In the rows, 128 means zero.
Rows lie near named flat spaces through zero. A row that begins with a name and a colon came from that space; any other row is followed by the name of its block's space that it lies nearest.
z324-z604: [124 146 142 101 110 104 125 171 168 107 160 125 163 142 110 151  53  97
 153 154 112 148 120 140 127  58 124 113 128 146 133 177 138]
z324-z604: [160 150 125 116 109 170  92 116 114 138 144 114 119 149 170 164 162 123
  91 144 194 118 107 139 137 156 127  89 107 156 126 130 126]
z813-z309: [127 111 126 130 134 118 141 138 119 111 122 121 123 120 124 117 108 124
 139 126 100 121 129 124 136 110 137 150 133 135 146 136 114]
z813-z309: [158 112 130 152 121 136 105 114 119  86 103  65  90 137 157 152 140 120
 152 108 130  92 110 127 150 126 149 119 125 176 152 140 115]
z813-z309: [103 119 105 150 117 120 145 131 114  91  85 118 137 100 138 110 121 151
 135 159  86 122 138  88 147 140 129 153 124 132 145 159 121]
z293-z510: [140 129 136  70 104 131 121 135 126 129 155 149 151 138 140 138 127 148
 105 159 166 152 147 132 129 113 118  98 119 137 120 149 146]
z642-z975: [117 156 131 102 101 124 132 134 122 108 116 151 139 105 156 126  80 157
 141 189 128 147 137  94 138 121 128 140  99 126 144 156 138]
z293-z510: [154 166 145 128 162 116 106 117 111 110 140 115 102 109 155 135  90 121
 176 118 109 121 107 133 143 123 121 132 143 134 126 115 137]
z324-z604: [170 106 146 100 134 109 126  96 104  89 108  94  98 137 133 134 142 153
 156 109 120 111 158 147 129 122 116 122 132 168 139 108 133]
z642-z975: [ 80  41 118 163  88 103 167  99 155 109  33 110 118 134  60 108 195 177
 130 103  91 114 196 102  95 151 139 151 112 125 144 109 138]
z293-z510: [139 149 131 124 162 119 121 130  95 108 130 124 110 103 131 131  92 118
 149 134  79 112 117 135 137 129 111 158 137 139 145 110 122]
z378-z248: [127 145 141 117 124 103 170 159 160 129 150 145 153 140 124 102  44 106
 166 143 123 155 122 134 123  58 144 147 122 114 134 159 105]
z813-z309: [133 114 110 132 110 124 174 132 139 125 116 119 161 157 123 102 137 129
 115 142 141 136 147 138 122 112 122 123 122 137 125 153  97]
z642-z975: [146 183 126 115 136 134 152 148 131 150 175 156 161 134 174 101  73 110
 134 160 167 160 101 132 142  98 131 123 127 107 110 161 102]
z324-z604: [128 192 130 128 153 109 140 130 132 129 136 142 150 121 118 125  74 113
 156 157  93 139 124 147 114 124  85 140 130 119 115 116 131]
z642-z975: [122 115 122 147 130 119 193 144 149 153 133 146 147 146 124  73 101 114
 138 117 140 146 127 130 121  90 157 157 126  97 127 141  81]
z378-z248: [146 121 133 103 114 126 104 135  98  69 116 100 107 108 160 152  94 140
 147 157 105 111 124 108 159 111 137 137 118 174 168 159 130]
z813-z309: [173 113 115 117 155 113 177 147 108 106 164 107 155 144 170  72 104 114
 143 116 136 138 121 144 166  71 138 124 167 141 117 181  76]
z813-z309: [147 121 121 152 126 150 123 115 130 142 136 111 118 142 169 117 169 127
 120 100 183 126 108 122 146 140 156 101 136 123 110 140 114]
z813-z309: [ 93 138 113 133 131 113 120 138 137 121 128 143 164 102 116 122 135 143
 123 146  98 145 138 105 135 142 104 114 151 107 101 154 162]
z378-z248: [144 190 173 117 128 119 105 150 175 147 180 143 113 137 151 152  25  85
 192 125 162 151  79 138 125  63 162 123 113 113 128 137 136]
z642-z975: [122 146 128 119 127 158  82 132 112 143 145 140 115 115 135 166 141 119
  93 142 140 118 105 125 131 160 124 121 117 131 134 113 146]
z324-z604: [228 155 125 118 145 171 133  93  79 135 161  90 102 170 231 114 162 119
 116 113 230 114  95 165 161 138 139  92 126 166 117 127  69]
z293-z510: [131 111 148 138 129 113 106 143 144 101 136 103 101 116 141 138  90 114
 175  99 115 121 104 111 151  85 170 131 141 136 144 154 135]
z324-z604: [111 158 137 112 125 130  80 129 126 122 135 143 125  99 132 162 118 140
 130 151 117 133 122 109 132 149 113 115 126 124 123 127 174]
z293-z510: [177 127 158  97 199  93 152  97 101 150 167 148 106 126 135  76 129 142
 172  61 132 143 147 167 124 111 117 132 178  98  90  74 128]
z378-z248: [150 149 124 130 174 131 132 130 104 145 162 133 130 126 137 113 126 105
 124 109 121 125 109 154 134 132 111 131 157 119 111 110 111]
z813-z309: [130  65 127  97 136 108 148 164 103  89 135 118 128 119 100 117  98 119
 124 122  69 115 142 133 143  77 140 164 145 157 170 149 105]
z293-z510: [132 167 124  97 133 130 132 132  80 102 122 153 127  87 168 120  73 152
 135 193 102 133 128 102 149 137 113 164 109 132 154 138 122]
z642-z975: [ 64  81 115 126  68 143 100 142 118  90  59 131 112  92  87 175 138 160
  89 183  72 102 153  74 121 163 137 167  77 152 193 133 155]
z293-z510: [106 145 155 168 151 118 131 143 161 160 137 149  91 113 112 119  60  90
 182  89 109 128  88 121 114  98 176 177 123  83 143  97 118]
z813-z309: [179  96 126  81 103 168 142 119  91 142 147 129 117 165 171 123 168 141
  72 136 213 125 135 147 137 128 148 114 101 158 146 128  86]
z378-z248: [116 133 115 118 118  89 182 115 129  97  88 135 167 120 122  84 114 174
 154 167  95 152 181 112 123 123  94 137 129 122 115 152 131]
z324-z604: [103 119  87 154  80 166 172 171 132 130 105 126 161 151 121 127 105  94
  69 193 128 116 111 119 125 120 144 165  76 150 178 170  60]
z642-z975: [154  99 131 126 150 105 126 108 116  97 113  84 117 142 100 136 161 128
 143  91  91 104 152 162 123 128  99 115 157 164 124 108 133]
z324-z604: [118  96 150  85 119  86 145 131 142 110 126 147 138 120 100 111 106 162
 157 124 107 153 174 121 119  88 127 130 138 119 125 136 157]
z378-z248: [107  83 122 143  68 151 175 124 177 178  93 137 140 195  64 133 175 117
  74 126 178 127 158 155  67 131 144 134  69 128 146  98  94]
z378-z248: [139 102 115 130 152 147 110 131  90 127 141 118 113 117 136 130 166 121
  95 106 120 107 115 132 147 149 130 130 151 138 133 119 118]
z642-z975: [111 135 103 163 111 154 131 147 135 133 126 123 142 126 154 124 129 112
 106 147 145 126  97 103 147 135 151 129 119 122 133 166 105]
z293-z510: [100 138  94 151  75 160 116 136 124 100  84 110 145 119 153 154 142 141
  92 196 131 116 121  85 145 164 128 124  89 155 153 175 124]
z378-z248: [117 133 123 134 178 100 120 118  84  93 112 129 114  70 129 108 117 152
 160 122  45 117 136 106 149 152 103 159 167 117 126 114 149]
z293-z510: [153  92 147  98 138 126  78 153 123 102 166  92 108 140 105 180 123  90
 124  93 108 103 111 161 139  88 133 108 151 177 148 132 140]
z642-z975: [133 169 132 143 136 141 122 140 151 162 172 146 139 130 172 114 105 107
 140 121 180 153  86 120 144 113 154 107 137  93  98 153 123]
z813-z309: [103 139 143 132 132 133 111 126 154 176 142 162 121 128  94 142 136 119
 119 108 140 138 124 135  97 143 130 127 122  92 113  87 153]
z642-z975: [103 112 106 180 101 125 130 143 163  99 103  89 147 129 142 123 136 122
 143 127 123 125 113  92 153 116 155 110 137 134 124 194 125]
z642-z975: [153 155 116 107 138 145 135 112  93 136 133 136 138 135 145 127 147 136
  98 155 143 126 136 149 125 159  91 123 120 140 122 109 115]
z378-z248: [110 148 123 146 131 125 117 149 136 113 124 119 133 117 111 149  90 101
 137 145  84 117 108 127 128 120 120 144 125 138 144 138 128]
z378-z248: [ 91  85  92 165 120 153 128 162 131 137 122 116 147 135  82 142 166  91
  64 124  95 103 113 131 125 143 131 141 132 137 146 139 104]
z813-z309: [117  96 119 139 112 129 178 138 160 164 129 141 156 167  92  99 148 115
 102 113 154 142 144 147 101 108 140 130 121 110 120 128  97]
z378-z248: [133 102  94 113 144 106 172 145  81  74 116 115 165 107 140  83 120 149
 121 160  68 127 154 116 162 114 102 148 159 150 137 177 100]
z293-z510: [140 101 111 125 148 134 157 108  92 140 119 133 129 131 126  94 181 148
  97 113 130 122 152 140 126 159 112 137 142 123 119 102 107]
z324-z604: [107 127 109 144 120 134 148 140 112 114  99 132 132 111 124 120 108 129
 117 163  92 117 127 108 131 138 128 168 109 131 158 136 105]
z324-z604: [102 148 109 114  87 144 147 178 137 120 136 151 170 126 137 133  64 111
  99 207 126 144 113 106 137  98 136 148  91 135 160 187 103]
z324-z604: [163 127 118 143 139 138 168 112 118 143 126 112 127 163 141 101 148 115
 121 111 157 120 127 160 121 129 126 130 125 137 123 113  80]
z293-z510: [100 203 107 154  79 150  95 136 136  89  87 112 146 105 167 176  85 131
 131 226 116 122 102  82 144 160 110 123  78 155 150 178 143]
[115 157 116 110 135  96 176 119 119 116 108 157 171 113 119  87 106 165
 142 175  93 156 172 121 118 134  80 142 131 109 109 134 134] : z293-z510
[107  48 112 127 125 127 109 158 135 119 150 113 147 126 103 129 187 125
  87  87 119 125 133 117 151 113 148  98 174 131 116 169 144] : z813-z309
[139 160 141 120 170  94 178 147 136 144 165 157 147 127 125  79  50 105
 174 120 106 155 121 150 123  74 125 158 150  94 114 126 102] : z378-z248
[119  85 139 148 107 150 128 131 169 180 144 137 112 159 118 125 168 112
 107  74 196 134 114 129 113 117 186 113 120 100 120 118 119] : z293-z510
[149 126 131 158 163 109 131  84 111 108  82  84  93 136  92 137 159 126
 158  89  74  88 147 166 104 162  89 144 138 156 132  62 125] : z324-z604
[140 139 118 121 112 133 158 151 150 139 155 128 170 164 136 116 109 104
 113 148 163 147 121 147 128  91 128 109 123 134 118 168  99] : z378-z248
[159 101 143  86 103 114 173 100 113 111  97 130 113 148 139 101 124 173
 144 141 154 135 177 133 116 110 135 143  97 146 150 116 109] : z378-z248
[169 201 138  97 162 114 143 107  97 123 148 145 135 119 171 107  82 141
 163 159 131 146 130 146 133 129  87 129 132 125 108 114 124] : z324-z604
[150 148 139 121 164 126 116 151 103 113 158 120 105 113 139 138  63  89
 152 124  91 111  91 144 145  97 134 159 138 145 156 123 106] : z378-z248
[131 176 114 135 100 145 100 153 153 112 147 102 166 147 151 170 106  95
 116 174 148 131  95 132 142 117 111  83 118 160 120 186 132] : z378-z248
[128 252 125 146 185 113 149 133 133 163 166 169 168 113 138 104  49  93
 164 163 100 157  96 154 115 134  70 141 143  82  85 110 122] : z324-z604
[115 134 139 138 190  88 149 107  95 121 103 150  98  79  97  91 100 148
 178 103  38 120 149 125 116 146 105 192 154  95 132  65 137] : z378-z248
[102 106 132 171 117 124 132 127 165 140  99 115 111 140  85 138 135 109
 140  97 111 113 125 129 103 127 148 144 117 120 140 107 126] : z813-z309
[183 205 130 132 194 114 163  89  85 134 137 130 121 124 172  84  99 129
 174 128 121 130 123 164 129 146  82 144 146 118 100  85  99] : z324-z604
[119 168 149 147 117 146  62 141 155 131 140 115  98 123 127 196  90  87
 145 129 129 111  78 127 125 127 144 121 107 141 146 120 153] : z378-z248
[153 119 107 118  96 144 168 149 101  86 105  99 136 149 154 125  86 115
 113 186 123 109 125 131 144  98 136 160  88 184 185 169  62] : z324-z604
[141 139 144 150 143 136 113 115 121 132 122 119  80 118 149 134 110 117
 159 103 132 110 100 124 133 133 157 151 119 125 145 100 118] : z813-z309
[118 112 123 131 120 131 142 155 148 142 150 136 148 139 122 117 117 108
 116 123 141 139 117 127 131  98 150 126 133 117 126 155 113] : z378-z248
[129 144 138 132 131  98 164 135 161 126 120 121 145 157  78 127  81 100
 160 130  93 131 142 167  92  90 104 144 119 137 133 113 114] : z813-z309
[ 92 107 104 182 123 157 116 171 139 138 140 123 127 109 145 125 122  90
 106 117 126 117  72  89 160 121 185 145 136 109 145 173 102] : z324-z604
[144  99 119 128 144 130 134 120  94 108 110 102 110 132 109 132 151 123
 113 115  93  97 139 150 126 141 112 148 133 160 151 103 108] : z642-z975
[144 107 136 106 130 122 115 131 132 123 148 115 131 145 115 142 146 122
 121 106 135 127 136 150 127 111 122 102 145 146 119 130 139] : z293-z510

Each name stands for a flat space through zero: a line, a plane or more. A row that begins with a name and a colon came from that space; any other row is followed by the name of the space it lies nearest, among the names in its block.
z733_z228: [152 133  81  67 103 145 150 130 113 130 121 134  90 135  77  94 133 138
 150  90 140 166 147 182 177  65 135 112 159 154  63  82 102]
z774_z898: [124 128 130 170 138 157  99 143 160 162  98 103 153 121 148 117 128 120
 102 154  97 116 117 120  94 140 121 127 124 131 128 149 118]
z774_z898: [167 111 103  98  92 135 156 143  90 110 157 126 120 118 134  97  99 132
 136 142 117 142 121 192 164  83 210  85 139 154 109 135  95]
z376_z80: [127 132 125 124 131 120 128 129 135 107 132 134 120 134 128 157 141 125
 132 113 145 118 127  99 120 138 125 149 121 106 127 129 142]
z733_z228: [112 128 122 135 137 116 124 121 129 141 118 137 113 125 131 120 138 140
 142 119 130 137 130 130 137 137  78 135 131 135 131 105 122]
z814_z582: [103 150 173 150 137 133 116 126 122 147 131 145 140 143 122 141 132 123
 127 130 140 121 149  96 108 151 113 141 110 126 144 142 153]
z733_z228: [125 143 150 182 154 155  72 143 188 162 108 128 120 142 137 131 148 127
 125 169 105  79 129  91  47 171  66 145 123  72 182 178 152]
z814_z582: [154 100 118 139 120 110 127 129 170 110 118 139  98  98 165 125 143 121
 147 148 141 115 128 142 102 138 121 116 136 100 131 159 154]
z629_z960: [176 101 100 117 110 109 132 139 146  93 155 151  69 113 154 114 133 139
 170 159 131 104 121 169 113 124 133 103 144  83 160 163 134]
z376_z80: [114 134  89 125 135 129 117 127 154 151  87 137  89 125 115 118 163 141
 151  89 141 150 138 128 140 122  43 150 142 135  86  79 115]
z814_z582: [101 164 206  81 145 148 143  75 154 151  86 126 175 154  28 143 140  84
  88  85 182 159 195  88 119 107 128 144 141 144  70 115 218]
z814_z582: [133 142 115 114 115 147 128 140 128 132 119 139 110 137 108 129 141 127
 139 103 146 138 146 127 133 108 132 136 129 132  87 118 127]
z814_z582: [122 151 147 115 123 110 134 132 101  92 170 172  95 155 115 172 142 135
 161 105 169 110 147  88 124 146 126 157 107  91 151 136 155]
z814_z582: [127 122 119 108 162 132 110  86 229 156  48 107 115 119  77 112 169 111
 114 111 139 138 149 122  95 124  23 142 175 101  97 104 180]
z733_z228: [157 144 134 140  93 159 119 173  89 133 174 163  94 144 141 108 114 141
 163 158 123 108 143 159 116 115 183 103 112 121 145 175 108]
z733_z228: [ 96 178 188 152 128 150 104 139  80 185 157 185 103 169  99 105 127 151
 168 137 136 125 176 127 119 144  79 128 107 140 168 137 132]
z774_z898: [135 124 121 126 115 125 138 138 116 112 137 132 126 123 142 137 126 126
 132 122 137 130 126 129 136 123 159 127 120 132 114 132 123]
z733_z228: [131 121 158 123 104 116 156 128  78 118 161 145 143 118 146 118 101 124
 134 140 139 144 139 156 156 117 195  98 115 163 126 142 128]
z774_z898: [125 142 116 149 120 140 112 157 105 138 146 146 104 140 143 125 130 147
 151 131 119 118 125 127 127 135 118 134 113 126 141 131  98]
z814_z582: [138 120 118 148 121 132 118 142 148 135 116 135 110 114 154 119 138 128
 141 139 129 123 129 137 112 133 119 122 128 122 121 143 128]
z774_z898: [119 137 108 148 104 143 133 165 106 116 123 134 133 121 164 160 139 121
 128  93 151 139 126  97 142 125 178 151  95 153  64 121 105]
z376_z80: [133 118 119 148 138 135 109 129 155 152 111 115 125 119 139 101 127 134
 125 156  99 120 117 148 110 134  94 115 141 123 149 136 117]
z733_z228: [155 124  69 130  93 133 124 170 100 136 149 169  44 122 156  85 138 167
 198 129 124 136 130 192 154 105 106 107 134 136 116 116  72]
z376_z80: [107 136 145 147 153 134 107 114 167 154  93 117 142 130 117 134 145 119
 111 126 127 124 135  98 100 148  75 147 131 119 130 125 151]
z376_z80: [154 132 108  95 125 125 132 133 114  96 168 133 101 151 103 135 121 143
 143 133 120 106 116 137 130 118 140 128 138  90 166 134 118]
z376_z80: [121 164  84  78 142 125 119 125 139 106 129 156  58 174  57 165 175 152
 168  57 165 123 143  85 136 123  36 188 141  75 116  72 133]
z774_z898: [142 125  92  97 135 137 124 115 163 142  96 116 103 129  88 101 143 134
 132 114 122 142 132 155 134 101  78 125 164 122 104  97 123]
z629_z960: [110 158 147 158 117 128 117 163  81 112 175 172 107 154 154 171 135 142
 160 118 150 102 135  80 117 161 141 159  82 108 156 148 122]
z629_z960: [ 88 130 149 168 159  96 113 117 147 117 119 132 142 125 160 180 150 125
 122 116 143 109 116  55 103 188  72 174 102 102 159 126 154]
z629_z960: [109 111 147 181 130 104 125 137 107 129 143 132 149 105 197 133 114 132
 128 158 114 119 107 121 125 166 138 121 100 144 164 148 115]
z376_z80: [124 114 115 108 128 112 148 110 140 112 105 117 136 111 125 139 137 116
 118  99 149 151 128 124 149 117 130 135 136 143  85 101 139]
z376_z80: [142 108 108  55 125 107 174  88 121  95 122 101 147 119  82 123 115 116
 106  96 140 165 125 157 181  83 163 114 160 152  86  83 134]
z774_z898: [131 132 115 107 149 120 114 107 159 141 118 134  90 142  88 109 145 145
 148 128 121 122 134 140 118 129  41 133 158  96 159 109 138]
z814_z582: [124 139 104 141 145 122  96 134 176 133 109 154  66 138 124 141 174 145
 167 114 144 106 136 100  93 155  23 164 134  74 144 121 144]
z376_z80: [120 118 130  90 155 106 144  82 174 101  93  96 158 124  89 162 143 102
  90  95 149 137 125  91 127 128 110 153 148 110 105 102 174]
z814_z582: [111 144 126 131 139 132 118 130 112 138 135 127 130 147 114 134 127 141
 128 119 117 125 123 113 134 135 103 144 122 129 144 110 110]
z774_z898: [137 121 108 147 145 145  99 130 192 149  86 105 123 120 130 117 147 123
 116 144 107 113 119 124  88 136  80 133 145 102 129 138 133]
z629_z960: [138 116 138 141 129 124 123 127 142 131 129 128 128 118 144 117 123 126
 129 155 119 117 125 140 111 136 129 113 131 119 150 152 137]
z733_z228: [109 114 130 131 157 108 127  97 167 129  92 101 154 113 126 141 139 116
 101 118 127 134 117 104 122 145  84 144 139 125 125 107 149]
z629_z960: [118 119 151 146 143 120 123 113 146 135 116 113 156 118 140 130 123 117
 107 146 119 122 122 117 112 146 122 126 127 127 147 141 145]
z629_z960: [107  98 110 164 119  60 154 144  64  67 181 145 130  99 229 179 117 146
 149 121 137 122  80 101 167 174 161 145  81 138 162 119  92]
z774_z898: [135 122 109 133 142 149 109 123 182 155  80  98 135 119 116 108 140 120
 107 134 108 130 123 135 107 120  94 127 151 124 107 123 129]
z629_z960: [121 138 123 171 115 115 111 167 101 117 163 177  78 132 182 150 144 152
 180 131 143 103 127 107 115 164 107 147  93 105 160 147 113]
z629_z960: [108 113 110 162 125 116 128 137 111 150 114 126 132 102 177 109 125 141
 134 129 113 149 111 146 154 137 108 121 118 171 115 104  88]
z733_z228: [138 115  96 140 113 118 127 147 117 126 137 146  89 113 162 110 133 148
 162 133 124 130 119 157 141 127 112 118 128 132 129 122  99]
[199  73 108  52 102  93 183  95 139  62 153 112 118  95 118 101 100 111
 127 154 134 137 119 208 154  78 215  67 174 115 127 150 155] : z774_z898
[ 69 178 176 176 158 120  89 135  85 164 166 177 107 176 122 148 138 165
 165 129 126 100 141  73 109 191  26 170  91 107 217 122 123] : z774_z898
[123 157 165 133  98 141 134 152  50 148 182 182 105 151 125 105 108 148
 170 138 139 135 162 157 150 118 162 105 105 157 145 143 112] : z733_z228
[106 127 138 151 150 111 121 123 133 111 131 113 157 129 149 169 129 123
 106 126 124 109 105  77 114 164 121 156 109 111 156 131 134] : z733_z228
[180 109  83 118  93 131 129 158 128 119 151 159  52 114 151  83 131 151
 185 155 123 121 130 201 130 102 134  89 147 110 134 150 103] : z629_z960
[122 124 147 112 137 110 144 108 109 111 148 118 154 133 117 139 110 125
 112 131 125 128 120 123 141 131 148 125 127 130 153 125 136] : z814_z582
[113 144 186 117 124 132 143 110  95 145 142 141 158 140 100 119 108 117
 119 131 142 144 159 133 139 120 159 112 121 158 129 135 154] : z733_z228
[167 109 114 126 106 140 134 147 137 108 137 119 126 113 151 120 117 118
 124 154 120 116 118 154 116 111 194 103 132 118 120 166 125] : z733_z228
[153 109 100  83 140 107 143 104 155  83 132 103 125 128 103 145 129 123
 115 122 126 117 106 127 129 119 131 133 154  89 143 120 142] : z376_z80
[122 115 147 111 132  96 153 102 141  88 123 127 147 114 131 169 136 104
 114 105 167 134 133  94 130 138 150 143 123 120 109 128 175] : z774_z898
[130 133 145 149 123 124 120 143 117 118 155 150 116 134 151 143 128 132
 144 145 133 104 130 113 108 150 138 132 109 106 161 159 136] : z629_z960
[116 135 151  91 151  96 138  85 124 124 143 145 110 147  77 124 130 140
 145 120 141 132 144 131 139 134  64 132 148 109 172 104 159] : z774_z898
[119 163 135 132 116 143 117 155  89 133 160 168  95 161 115 140 135 147
 163 113 143 118 148 111 129 132 120 146 107 119 138 129 116] : z376_z80
[130 146 148 126 125 132 126 138 105 110 164 143 126 152 120 152 122 130
 133 132 135 106 132 105 116 138 156 138 111 105 157 151 137] : z376_z80
[ 76 149 166 115 169  99 128  78 150 133  99 136 141 144  80 167 157 119
 119  80 168 141 153  63 126 158  37 177 128 118 128  84 184] : z774_z898
[118 152 180 171 130 141 102 148 121 139 154 156 130 148 145 147 127 126
 137 158 132  91 143  91  80 166 134 138  96  99 178 183 153] : z629_z960
[118 167 119  97 151 136 108 121 141 123 135 145  89 179  58 157 157 144
 147  92 143 108 142  83 112 135  52 175 137  73 152 103 144] : z376_z80
[154 108 106  73 115 118 161 107 132 105 122 116 123 115 100 112 122 119
 124 112 140 154 132 168 161  86 159 106 158 141  89 107 135] : z774_z898
[141 122  86 110 118 145 134 135 153 128  90 110 122 116 119 123 144 119
 120  98 136 150 128 137 142  97 135 132 143 143  58 102 116] : z774_z898
[140 137 109  95 136 127 125 118 162 108 119 135  94 144  87 148 155 127
 140 101 151 119 139 108 115 122  91 153 145  85 119 117 155] : z629_z960
[126 122 154 118 128  88 147 113 109  85 166 153 120 128 139 161 126 126
 144 127 157 115 131 108 129 150 142 135 115 103 164 143 161] : z774_z898
[115 134 134 138 153 118 107 114 167 137 110 136 108 134 117 137 153 132
 138 126 135 113 134 102  99 154  50 150 135  93 153 125 154] : z814_z582
[112 139 147 153 126 134 120 138 122 139 124 141 133 129 144 139 135 124
 131 124 140 127 139 106 119 143 128 139 109 136 120 136 135] : z376_z80
[130 108 142 119 129  98 154 112 142  72 128 113 164 109 150 185 130  96
  99 112 160 122 118  82 123 142 187 145 114 113 111 144 171] : z376_z80
[126 100  99 145 149 103 114 111 192 138  82 121 101  98 151 115 158 132
 139 131 125 129 117 134 111 148  36 134 150 109 131 112 139] : z629_z960
